Below are the code and all the weights of a small trained network. Each question names an input and a class and asks about switching units off, where a switched-off unit gives its printed mean instead of its output.

import numpy as np


def w(rows, s, z=0):
    codes = np.array(rows[::2]) - 128.0
    scale = np.full(codes.shape[1], s)
    scale[-1] = z or s
    return codes * scale


def f(y):
    return y / 2 * (1 + np.tanh(0.7978845608 * (y + 0.044715 * y**3)))


def log_softmax(a):
    a = a - a.max(-1, keepdims=True)
    return a - np.log(np.exp(a).sum(-1, keepdims=True))


def net(x, mask):
    res = np.array(x, float).reshape(1, 4) / 4 @ E
    y = f(res @ A[0][:, :-1].T + A[0][:, -1])
    res = res + np.where(mask, y, B[0][:, -1]) @ B[0][:, :-1]
    return log_softmax(res[-1] @ U[:, :-1].T + U[:, -1])


A, B = {}, {}
E = w([
[108,179,172,117,163,229,246,46,135,119,151,9],'x0',
[127,124,89,226,26,162,72,119,146,125,116,61],'x1',
[105,45,126,149,161,95,178,196,93,33,42,75],'x2',
[59,76,205,219,237,96,84,190,186,197,114,162],'x3',
],0.012)
A[0] = w([
[254,160,6,49,60,117,144,108,32,97,107,81,2],'n1',
[152,125,58,192,77,152,70,89,122,103,119,65,92],'n2',
[146,127,133,37,180,69,176,135,66,127,162,197,59],'n3',
[193,131,65,140,100,55,43,186,122,94,103,233,56],'n4',
[172,67,67,156,136,52,214,206,71,58,72,72,103],'n5',
[100,115,108,94,139,61,90,99,176,53,110,82,35],'n6',
[185,182,145,108,88,159,88,75,208,163,195,210,51],'n7',
[105,109,101,192,70,125,59,162,159,143,143,71,73],'n8',
],0.0087,0.0084)
B[0] = w([
[164,104,158,188,196,69,102,148,152,181,111,98,250],'n1',
[105,96,144,26,121,149,181,172,181,130,101,174,192],'n2',
[152,86,154,65,82,126,179,160,163,179,71,160,206],'n3',
[162,182,148,136,172,158,151,51,183,88,146,57,238],'n4',
[93,128,134,98,124,90,62,86,85,89,164,102,236],'n5',
[102,26,192,174,122,184,174,115,83,68,54,165,136],'n6',
[61,7,133,152,80,93,115,91,95,43,141,105,206],'n7',
[169,105,182,56,132,126,122,154,154,151,96,156,177],'n8',
],0.013,0.017)
U = w([
[138,107,158,29,108,116,157,153,153,133,69,169,114],'0',
[81,76,137,132,92,84,80,100,76,58,141,123,96],'1',
[115,97,168,250,214,70,85,174,173,180,96,146,145],'2',
[145,175,156,131,137,187,222,63,149,89,137,28,124],'3',
[113,179,89,74,107,70,82,147,158,157,211,107,255],'4',
[121,172,80,147,107,158,103,187,101,149,145,180,110],'5',
[131,149,89,147,137,143,118,139,95,144,98,174,109],'6',
[113,165,119,145,68,126,135,157,91,119,117,171,109],'7',
],0.013,0.023)

Each question gives the input, the list of numbers given to net, and the class t.
The units are the neurons (one row each of A and B). Each row of codes is followed by its name. A weight is (code - 128) times the scale printed after its matrix; where a second scale follows, it is the last column's (A, B and U).
mask holds one flag per neuron, in row order. A switched-off neuron (its flag False) gives its mean, the last column of its row in B, instead of its output. The means were averaged over made-up inputs and are rounded, as every weight is.
A unit's drop is (log p(t) with every unit on - log p(t) with that unit switched off) / (log p(t) with every unit on - log p(t) with every unit switched off).
The circuit of an input: a set's keep is (log p(t) with only the set's units on - log p(t) with every unit switched off) / (log p(t) with every unit on - log p(t) with every unit switched off). Starting from all 8 units, units are removed one at a time, each time the one whose removal leaves the highest keep (on an exact tie, the one counted first), for as long as the keep stays at least 0.8.
units of the circuit, in order: the units of the circuit, biggest drop first
most important unit: the unit with the biggest drop
top k neurons: the k neurons with the biggest drops, biggest first
drop of u: that unit's drop, to one decimal
input [-4,-5,0,5], class 0: top 2 neurons : (n1, n3)
input [3,-6,8,-2], class 1: most important unit : n5
input [8,8,-2,8], class 0: top 2 neurons : (n1, n4)
input [2,4,-1,-2], class 0: top 3 neurons : (n4, n2, n5)
input [-8,-6,4,7], class 3: top 2 neurons : (n4, n1)
input [-1,-3,1,1], class 4: top 2 neurons : (n1, n2)
input [-1,6,-7,-8], class 2: top 2 neurons : (n1, n5)
input [-5,7,6,2], class 0: top 2 neurons : (n8, n2)
input [-6,5,2,-1], class 3: top 2 neurons : (n4, n3)
input [0,7,8,7], class 1: top 3 neurons : (n5, n1, n3)
input [6,6,-4,-2], class 0: top 2 neurons : (n2, n4)
input [-1,4,4,-1], class 0: top 2 neurons : (n7, n2)
input [0,5,1,-5], class 0: top 2 neurons : (n2, n8)
input [-1,1,-8,-3], class 1: units of the circuit, in order : (n7)
input [-4,7,1,2], class 0: drop of n8 : 0.2
input [1,5,-7,-7], class 1: drop of n2 : 0.1
input [7,0,8,0], class 1: drop of n4 : 0.4
